-0.45, +1.41, +1.86, +0.29, +2.47, +4.83, -2.22, -0.45, -2.51, +2.02, +0.00, +2.46
+3.19, +1.60, +4.18, -6.51, -4.23, -3.74, -0.16, +2.89, +0.47, +0.24, +0.33, -1.03
+2.79, +1.74, +4.03, -6.14, -3.23, -1.80, -0.66, +2.65, +0.63, +0.68, +1.05, -0.66
+3.13, +1.91, +5.10, -6.61, -4.41, -3.25, +0.17, +2.43, -0.09, +0.11, +0.24, -0.56
-0.16, +1.05, +2.48, -1.05, +1.29, +4.91, -2.26, +0.28, -1.79, +2.14, +0.39, +1.74
-0.41, +1.34, +2.63, +1.35, +1.31, +4.55, -0.40, -0.58, -3.28, +2.06, -1.26, +3.76
=>
-0.45, +3.19, +2.79, +3.13, -0.16, -0.41
+1.41, +1.60, +1.74, +1.91, +1.05, +1.34
+1.86, +4.18, +4.03, +5.10, +2.48, +2.63
+0.29, -6.51, -6.14, -6.61, -1.05, +1.35
+2.47, -4.23, -3.23, -4.41, +1.29, +1.31
+4.83, -3.74, -1.80, -3.25, +4.91, +4.55
-2.22, -0.16, -0.66, +0.17, -2.26, -0.40
-0.45, +2.89, +2.65, +2.43, +0.28, -0.58
-2.51, +0.47, +0.63, -0.09, -1.79, -3.28
+2.02, +0.24, +0.68, +0.11, +2.14, +2.06
+0.00, +0.33, +1.05, +0.24, +0.39, -1.26
+2.46, -1.03, -0.66, -0.56, +1.74, +3.76

-0.80, -2.98, -1.42, -7.65, -2.62, -1.84, +6.16, -3.82, +6.46, +0.40, -2.49, +7.23, -1.96
-2.89, +2.44, -2.32, +1.51, -2.18, -1.80, +1.03, +1.06, -0.08, +5.49, -0.35, +2.90, -1.23
-4.24, -3.08, +1.85, -4.50, +0.48, +1.54, +1.74, +0.53, +1.60, +0.82, +1.16, +2.67, -0.01
+2.37, +0.23, -5.72, +2.97, -3.79, -5.57, +0.69, -4.47, +1.36, +3.56, -4.86, +1.59, -2.61
+5.42, +5.73, +4.72, +1.88, +6.02, +5.42, -7.33, +4.56, -7.10, -8.15, +4.95, -6.55, +5.16
-3.86, -0.73, +3.80, -0.76, +3.23, +3.35, +1.84, +2.88, +0.54, +3.54, +4.46, +1.13, +2.03
-0.61, +2.56, -0.18, +3.09, -1.54, -0.07, +2.78, +1.59, +2.34, -0.62, -0.97, -0.30, -1.90
=>
-0.80, -2.89, -4.24, +2.37, +5.42, -3.86, -0.61
-2.98, +2.44, -3.08, +0.23, +5.73, -0.73, +2.56
-1.42, -2.32, +1.85, -5.72, +4.72, +3.80, -0.18
-7.65, +1.51, -4.50, +2.97, +1.88, -0.76, +3.09
-2.62, -2.18, +0.48, -3.79, +6.02, +3.23, -1.54
-1.84, -1.80, +1.54, -5.57, +5.42, +3.35, -0.07
+6.16, +1.03, +1.74, +0.69, -7.33, +1.84, +2.78
-3.82, +1.06, +0.53, -4.47, +4.56, +2.88, +1.59
+6.46, -0.08, +1.60, +1.36, -7.10, +0.54, +2.34
+0.40, +5.49, +0.82, +3.56, -8.15, +3.54, -0.62
-2.49, -0.35, +1.16, -4.86, +4.95, +4.46, -0.97
+7.23, +2.90, +2.67, +1.59, -6.55, +1.13, -0.30
-1.96, -1.23, -0.01, -2.61, +5.16, +2.03, -1.90

-1.26, +2.41, -5.80
+4.28, -5.59, -5.61
+4.87, -5.63, -1.62
-1.41, +0.13, -4.11
-3.13, -6.91, +6.16
-6.52, +3.86, +0.92
+2.97, +1.26, +3.08
+2.87, -1.18, +1.17
-3.59, +1.32, -1.98
=>
-1.26, +4.28, +4.87, -1.41, -3.13, -6.52, +2.97, +2.87, -3.59
+2.41, -5.59, -5.63, +0.13, -6.91, +3.86, +1.26, -1.18, +1.32
-5.80, -5.61, -1.62, -4.11, +6.16, +0.92, +3.08, +1.17, -1.98

-1.15, -2.42, -0.66, -0.06, -1.93, -1.33, +0.10, +0.47, -0.27, -0.18, -1.39, +3.87, -2.51, +0.57
-0.82, -1.87, -5.57, -2.60, -1.31, +4.22, -0.42, -2.17, +2.09, -0.18, -1.12, -0.57, -2.21, +0.36
+2.40, +2.18, -4.28, -1.80, -7.37, +1.42, -0.45, -0.50, -1.89, -0.28, +0.76, -1.74, -2.99, -0.82
-0.11, +1.40, -0.23, +0.94, -1.51, +0.45, -0.07, -2.69, -4.04, +1.07, +0.95, +0.22, +4.99, +0.33
+2.04, +1.28, -1.45, +2.02, -2.97, +4.94, -0.52, +0.77, -2.05, +0.55, -3.64, +2.25, -1.54, +2.73
+0.14, +0.71, +2.26, -0.53, +0.78, +1.50, -1.17, -1.12, +0.80, +0.49, +0.37, +2.65, +2.12, +0.91
=>
-1.15, -0.82, +2.40, -0.11, +2.04, +0.14
-2.42, -1.87, +2.18, +1.40, +1.28, +0.71
-0.66, -5.57, -4.28, -0.23, -1.45, +2.26
-0.06, -2.60, -1.80, +0.94, +2.02, -0.53
-1.93, -1.31, -7.37, -1.51, -2.97, +0.78
-1.33, +4.22, +1.42, +0.45, +4.94, +1.50
+0.10, -0.42, -0.45, -0.07, -0.52, -1.17
+0.47, -2.17, -0.50, -2.69, +0.77, -1.12
-0.27, +2.09, -1.89, -4.04, -2.05, +0.80
-0.18, -0.18, -0.28, +1.07, +0.55, +0.49
-1.39, -1.12, +0.76, +0.95, -3.64, +0.37
+3.87, -0.57, -1.74, +0.22, +2.25, +2.65
-2.51, -2.21, -2.99, +4.99, -1.54, +2.12
+0.57, +0.36, -0.82, +0.33, +2.73, +0.91

+0.76, -0.02, -1.90, +1.63
-5.04, -0.52, -4.98, -0.11
-3.26, +5.54, +1.71, +1.83
+2.33, +5.85, +3.38, +0.41
-3.80, +2.03, -4.68, -1.03
-0.64, -1.89, -1.96, -1.03
+4.93, -3.06, -1.02, -2.92
=>
+0.76, -5.04, -3.26, +2.33, -3.80, -0.64, +4.93
-0.02, -0.52, +5.54, +5.85, +2.03, -1.89, -3.06
-1.90, -4.98, +1.71, +3.38, -4.68, -1.96, -1.02
+1.63, -0.11, +1.83, +0.41, -1.03, -1.03, -2.92

+2.31, +2.17, -4.32, +2.59, -0.82, -4.09, +1.64, +0.55
+7.87, +3.38, +0.76, +3.30, -4.79, -0.20, +1.84, -7.44
=>
+2.31, +7.87
+2.17, +3.38
-4.32, +0.76
+2.59, +3.30
-0.82, -4.79
-4.09, -0.20
+1.64, +1.84
+0.55, -7.44

-0.19, -0.93, -0.18
+2.62, -2.00, +2.07
+6.03, -1.96, +1.81
-1.27, +5.80, +1.36
-0.66, +1.03, +4.81
+0.44, +0.89, +1.64
-1.40, +3.70, -1.89
=>
-0.19, +2.62, +6.03, -1.27, -0.66, +0.44, -1.40
-0.93, -2.00, -1.96, +5.80, +1.03, +0.89, +3.70
-0.18, +2.07, +1.81, +1.36, +4.81, +1.64, -1.89
